Here is a tiny trained network, its code and every weight. The questions are about switching its units off for an input and a target symbol, where a switched-off unit gives its printed mean instead of its output.

import numpy as np


def w(rows, s, z=0):
    codes = np.array(rows[::2]) - 128.0
    scale = np.full(codes.shape[1], s)
    scale[-1] = z or s
    return codes * scale


def norm(h):
    return h / np.sqrt((h * h).mean(-1, keepdims=True) + 1e-5)


def f(y):
    return np.maximum(y, 0)


def softmax(a):
    e = np.exp(a - a.max(-1, keepdims=True))
    return e / e.sum(-1, keepdims=True)


def log_softmax(a):
    a = a - a.max(-1, keepdims=True)
    return a - np.log(np.exp(a).sum(-1, keepdims=True))


def net(x, mask):
    ids = ['ΓΠΨδεζηθτω'.index(c) for c in x.split()]
    T = len(ids)
    res = E[ids] + P[:T]
    u = 0
    for l in range(3):
        r = norm(res)
        for j in range(2):
            rows = slice(2 * j, 2 * j + 2)
            q, k, v = (r @ M[l][rows].T for M in (Q, K, V))
            z = softmax(np.where(np.tri(T) > 0, q @ k.T / 2**0.5, -1e9)) @ v
            o = O[l][rows]
            res = res + np.where(mask[u + j], z, o[:, -1]) @ o[:, :-1]
        u += 2
        y = f(norm(res) @ A[l][:, :-1].T + A[l][:, -1])
        res = res + np.where(mask[u : u + 4], y, B[l][:, -1]) @ B[l][:, :-1]
        u += 4
    return log_softmax(norm(res)[-1] @ U[:, :-1].T + U[:, -1])


Q, K, V, O, A, B = {}, {}, {}, {}, {}, {}
E = w([
[70,76,157,126],'Γ',
[113,154,119,137],'Π',
[122,163,102,142],'Ψ',
[130,78,254,246],'δ',
[106,186,129,135],'ε',
[134,180,72,135],'ζ',
[101,130,170,111],'η',
[89,48,152,59],'θ',
[35,173,135,51],'τ',
[92,136,230,112],'ω',
],0.0082)
P = w([
[202,155,131,202],'0',
[205,226,117,235],'1',
[206,238,99,225],'2',
[226,237,93,216],'3',
[238,228,100,207],'4',
[245,223,119,186],'5',
[245,219,128,182],'6',
[241,215,135,203],'7',
[254,223,110,220],'8',
],0.0012)
Q[0] = w([
[141,165,103,254],'L0H1',
[145,99,118,135],'L0H1',
[161,24,142,43],'L0H2',
[64,97,195,77],'L0H2',
],0.0048)
K[0] = w([
[183,3,192,53],'L0H1',
[170,165,106,150],'L0H1',
[218,80,142,242],'L0H2',
[52,107,229,195],'L0H2',
],0.0037)
V[0] = w([
[82,91,114,223],'L0H1',
[236,93,119,133],'L0H1',
[186,178,99,122],'L0H2',
[150,63,251,209],'L0H2',
],0.0026)
O[0] = w([
[144,229,225,216,168],'L0H1',
[74,173,147,45,9],'L0H1',
[112,254,76,143,102],'L0H2',
[35,50,35,211,159],'L0H2',
],0.0029,0.0015)
A[0] = w([
[121,146,137,166,2],'L0N1',
[144,122,3,124,29],'L0N2',
[111,65,112,128,183],'L0N3',
[166,114,137,166,95],'L0N4',
],0.0054,0.00047)
B[0] = w([
[177,157,136,116,255],'L0N1',
[72,61,252,44,204],'L0N2',
[159,186,181,182,237],'L0N3',
[141,155,62,192,201],'L0N4',
],0.0038,0.0011)
Q[1] = w([
[9,142,206,159],'L1H1',
[113,203,253,104],'L1H1',
[123,200,194,35],'L1H2',
[110,203,246,109],'L1H2',
],0.0059)
K[1] = w([
[82,142,169,121],'L1H1',
[113,159,140,102],'L1H1',
[139,149,254,121],'L1H2',
[142,139,211,155],'L1H2',
],0.0082)
V[1] = w([
[5,151,166,85],'L1H1',
[9,181,128,52],'L1H1',
[167,145,103,229],'L1H2',
[10,121,23,184],'L1H2',
],0.0029)
O[1] = w([
[199,241,199,223,254],'L1H1',
[161,192,7,105,222],'L1H1',
[108,196,117,98,181],'L1H2',
[198,229,73,3,81],'L1H2',
],0.0031,0.0014)
A[1] = w([
[116,157,208,191,251],'L1N1',
[163,120,124,193,1],'L1N2',
[47,1,132,135,252],'L1N3',
[122,71,132,65,115],'L1N4',
],0.0041,0.00078)
B[1] = w([
[138,154,74,93,252],'L1N1',
[124,124,131,103,151],'L1N2',
[106,254,129,188,182],'L1N3',
[137,176,64,185,139],'L1N4',
],0.0058,0.004)
Q[2] = w([
[155,42,73,85],'L2H1',
[191,104,81,2],'L2H1',
[84,111,146,211],'L2H2',
[145,244,149,233],'L2H2',
],0.0067)
K[2] = w([
[210,229,101,201],'L2H1',
[148,111,110,210],'L2H1',
[151,2,196,157],'L2H2',
[145,124,204,76],'L2H2',
],0.0073)
V[2] = w([
[105,118,54,231],'L2H1',
[236,159,88,192],'L2H1',
[235,131,244,153],'L2H2',
[253,98,29,175],'L2H2',
],0.0044)
O[2] = w([
[154,89,116,195,151],'L2H1',
[183,72,177,136,160],'L2H1',
[224,161,254,133,179],'L2H2',
[182,148,95,218,3],'L2H2',
],0.0058,0.0023)
A[2] = w([
[190,75,156,195,110],'L2N1',
[139,152,178,129,246],'L2N2',
[138,166,65,162,210],'L2N3',
[2,127,195,122,204],'L2N4',
],0.0056,0.0012)
B[2] = w([
[16,233,109,151,163],'L2N1',
[141,3,152,150,242],'L2N2',
[110,64,135,94,211],'L2N3',
[162,124,75,76,254],'L2N4',
],0.0055,0.0036)
U = w([
[36,106,100,184,93],'Γ',
[134,139,52,196,118],'Π',
[184,122,82,164,54],'Ψ',
[128,194,199,215,255],'δ',
[195,186,112,171,69],'ε',
[214,151,96,125,55],'ζ',
[158,51,136,101,47],'η',
[118,33,85,118,187],'θ',
[72,223,79,69,208],'τ',
[134,160,250,57,10],'ω',
],0.014,0.0034)

Each question gives the input, a string of symbols that net reads in full, and the target symbol t.
The units are the heads (2 rows each of Q, K, V and O) and the neurons (one row each of A and B). Each row of codes is followed by its name. A weight is (code - 128) times the scale printed after its matrix; where a second scale follows, it is the last column's (O, A, B and U).
mask holds one flag per unit, layer by layer, with each layer's heads first. A switched-off unit (its flag False) gives its mean, the last column of its rows in O or B, instead of its output. The means were averaged over made-up inputs and are rounded, as every weight is.
A unit's drop is (log p(t) with every unit on - log p(t) with that unit switched off) / (log p(t) with every unit on - log p(t) with every unit switched off).
The circuit of an input: a set's keep is (log p(t) with only the set's units on - log p(t) with every unit switched off) / (log p(t) with every unit on - log p(t) with every unit switched off). Starting from the 12 units with the biggest drops (on a tie, the unit counted first), units are removed one at a time, each time the one whose removal leaves the highest keep (on an exact tie, the one counted first), for as long as the keep stays at least 0.8.
circuit, biggest first: the units of the circuit, biggest drop first
unit that matters most: the unit with the biggest drop
top k neurons: the k neurons with the biggest drops, biggest first
k most important neurons of layer l: the k neurons of layer l with the biggest drops, biggest first
heads that matter: for each layer, one digit per head in row order, 1 if its drop is at least 0.15 and else 0, layers parted by /
input η η Π, target η: unit that matters most -> L0H2
input θ τ ω ζ Π θ τ η θ, target τ: circuit, biggest first -> [L1N3 L1N4]
input Π δ Ψ θ τ Π Π τ ζ, target τ: top 3 neurons -> [L2N2 L0N2 L2N4]
input Γ ε ζ, target ζ: 3 most important neurons of layer 2 -> [L2N3 L2N1 L2N2]
input ω ε η Ψ δ τ ζ Π Π, target ζ: circuit, biggest first -> [L2N1 L1N3]
input ω τ ω δ Π ε η τ Γ, target τ: circuit, biggest first -> [L2H1 L1N3]
input η Ψ ω θ θ Γ, target ω: heads that matter -> 00 / 10 / 01
input δ Γ ε, target δ: top 2 neurons -> [L2N4 L1N3]
input Π ω ω θ ζ δ Γ, target δ: 2 most important neurons of layer 0 -> [L0N2 L0N1]
input Γ η Π, target η: 3 most important neurons of layer 1 -> [L1N3 L1N1 L1N4]
input τ τ Ψ, target τ: circuit, biggest first -> [L2H2 L0H2]
input θ δ ζ, target θ: top 4 neurons -> [L1N3 L0N2 L1N4 L2N3]
input δ ω θ, target ω: 2 most important neurons of layer 2 -> [L2N4 L2N1]
input ζ ζ Π, target ζ: heads that matter -> 11 / 10 / 11
input τ θ Γ θ θ, target τ: circuit, biggest first -> [L1N4 L1N3]
input Γ τ δ θ η, target θ: unit that matters most -> L1H1
input Π ω Γ, target ω: circuit, biggest first -> [L2H2 L1N3]
input ζ Ψ τ ε Π η τ δ Π, target τ: circuit, biggest first -> [L2H1 L2N3]
input τ ω δ δ Π ω Γ ε, target ω: heads that matter -> 00 / 10 / 01
input Π ε ε Π Π η Γ Ψ, target η: 2 most important neurons of layer 2 -> [L2N3 L2N4]
input Ψ ε θ θ Ψ, target θ: circuit, biggest first -> [L1N3 L2N3 L2H2]
input Ψ Γ ζ θ δ Π Π, target δ: circuit, biggest first -> [L2N4]
input Γ Π Π, target Π: circuit, biggest first -> [L2H2 L1N3]
input Π ε Ψ ζ ω Ψ, target ω: heads that matter -> 01 / 00 / 00
